Here is a tiny trained network, its code and every weight. The questions are about switching its units off for an input and a class, where a switched-off unit gives its printed mean instead of its output.

import numpy as np


def w(rows, s, z=0):
    codes = np.array(rows[::2]) - 128.0
    scale = np.full(codes.shape[1], s)
    scale[-1] = z or s
    return codes * scale


def f(y):
    return np.maximum(y, 0)


def log_softmax(a):
    a = a - a.max(-1, keepdims=True)
    return a - np.log(np.exp(a).sum(-1, keepdims=True))


def net(x, mask):
    res = np.array(x, float).reshape(1, 4) / 4 @ E
    y = f(res @ A[0][:, :-1].T + A[0][:, -1])
    res = res + np.where(mask, y, B[0][:, -1]) @ B[0][:, :-1]
    return log_softmax(res[-1] @ U[:, :-1].T + U[:, -1])


A, B = {}, {}
E = w([
[215,63,167,135,142,60,21,123,130,18,184],'x0',
[153,104,33,98,86,18,61,221,186,250,179],'x1',
[207,58,152,210,81,211,176,205,54,128,183],'x2',
[130,134,235,255,224,121,25,107,30,233,100],'x3',
],0.0097)
A[0] = w([
[43,193,141,108,154,75,46,9,138,143,93,43],'neuron 0',
[98,148,123,132,129,163,197,113,124,193,109,101],'neuron 1',
[108,134,172,145,136,121,92,102,103,172,123,47],'neuron 2',
[173,102,156,192,105,183,146,175,50,158,156,29],'neuron 3',
[102,152,193,170,153,189,108,42,65,93,84,64],'neuron 4',
[121,133,117,113,118,154,174,106,137,56,122,128],'neuron 5',
[143,122,95,146,114,100,36,164,112,239,131,57],'neuron 6',
[182,108,161,156,145,90,19,91,99,50,140,72],'neuron 7',
[79,166,127,151,138,164,175,92,89,246,101,33],'neuron 8',
[124,139,199,191,172,143,53,100,67,213,108,4],'neuron 9',
[105,140,155,131,122,134,122,106,116,101,143,66],'neuron 10',
],0.014,0.004)
B[0] = w([
[214,82,145,166,165,205,178,143,103,93,105,229],'neuron 0',
[105,132,150,141,118,125,47,112,102,97,133,178],'neuron 1',
[115,138,95,86,98,133,152,114,184,100,91,180],'neuron 2',
[202,94,154,146,185,195,169,129,132,92,81,211],'neuron 3',
[118,138,161,127,160,37,186,116,157,214,158,235],'neuron 4',
[119,145,73,121,110,83,139,118,130,164,139,187],'neuron 5',
[117,141,173,129,164,57,190,108,150,189,153,225],'neuron 6',
[49,150,171,125,96,160,17,146,111,124,113,236],'neuron 7',
[77,131,173,114,103,137,19,157,131,115,121,200],'neuron 8',
[129,141,5,103,66,126,138,123,109,90,161,250],'neuron 9',
[149,124,123,133,143,108,118,164,145,159,150,152],'neuron 10',
],0.016,0.026)
U = w([
[61,140,194,145,113,144,2,132,122,120,113,183],'0',
[120,151,15,86,54,110,170,88,152,93,144,253],'1',
[113,142,174,140,182,41,166,98,162,206,166,8],'2',
[198,77,158,172,190,214,155,125,123,85,64,44],'3',
],0.0092,0.0037)

Each question gives the input, the list of numbers given to net, and the class t.
The units are the neurons (one row each of A and B). Each row of codes is followed by its name. A weight is (code - 128) times the scale printed after its matrix; where a second scale follows, it is the last column's (A, B and U).
mask holds one flag per neuron, in row order. A switched-off neuron (its flag False) gives its mean, the last column of its row in B, instead of its output. The means were averaged over made-up inputs and are rounded, as every weight is.
A unit's drop is (log p(t) with every unit on - log p(t) with that unit switched off) / (log p(t) with every unit on - log p(t) with every unit switched off).
The circuit of an input: a set's keep is (log p(t) with only the set's units on - log p(t) with every unit switched off) / (log p(t) with every unit on - log p(t) with every unit switched off). Starting from all 11 units, units are removed one at a time, each time the one whose removal leaves the highest keep (on an exact tie, the one counted first), for as long as the keep stays at least 0.8.
circuit, biggest first: the units of the circuit, biggest drop first
most important unit: the unit with the biggest drop
top k neurons: the k neurons with the biggest drops, biggest first
drop when u is switched off: that unit's drop, to one decimal
input [-1,-6,-4,-4], class 2: circuit, biggest first -> (neuron 9)
input [-8,0,-7,2], class 0: top 2 neurons -> (neuron 8; neuron 1)
input [-1,3,-8,8], class 1: top 3 neurons -> (neuron 9; neuron 3; neuron 2)
input [5,-6,4,-3], class 2: top 4 neurons -> (neuron 8; neuron 9; neuron 4; neuron 5)
input [2,1,2,3], class 1: circuit, biggest first -> (neuron 0; neuron 8; neuron 4)
input [-3,2,8,-6], class 3: top 2 neurons -> (neuron 9; neuron 3)
input [4,-6,0,6], class 1: top 2 neurons -> (neuron 9; neuron 6)
input [7,8,-5,-6], class 2: top 4 neurons -> (neuron 9; neuron 8; neuron 6; neuron 1)
input [-1,8,-8,-7], class 2: top 3 neurons -> (neuron 9; neuron 3; neuron 2)
input [-8,1,8,5], class 0: top 3 neurons -> (neuron 8; neuron 0; neuron 1)
input [-1,-3,4,-3], class 3: top 3 neurons -> (neuron 9; neuron 6; neuron 4)
input [7,-7,-8,-3], class 3: top 2 neurons -> (neuron 0; neuron 6)
input [-4,2,-7,4], class 3: top 2 neurons -> (neuron 0; neuron 7)
input [0,0,2,2], class 1: most important unit -> neuron 0
input [-3,-1,2,1], class 0: top 3 neurons -> (neuron 0; neuron 6; neuron 8)
input [-8,-4,-8,6], class 0: top 4 neurons -> (neuron 8; neuron 1; neuron 3; neuron 4)
input [-4,5,-7,0], class 3: top 3 neurons -> (neuron 0; neuron 4; neuron 7)
input [-4,-8,8,-7], class 2: circuit, biggest first -> (neuron 9; neuron 5)
input [-8,0,5,3], class 0: drop when neuron 5 is switched off -> 0.0
input [4,-1,-8,0], class 3: circuit, biggest first -> (neuron 0)
input [5,2,-1,-3], class 0: drop when neuron 9 is switched off -> 1.4
input [-3,-8,0,-5], class 2: drop when neuron 9 is switched off -> 1.0
input [4,-4,-6,3], class 3: drop when neuron 6 is switched off -> 0.2
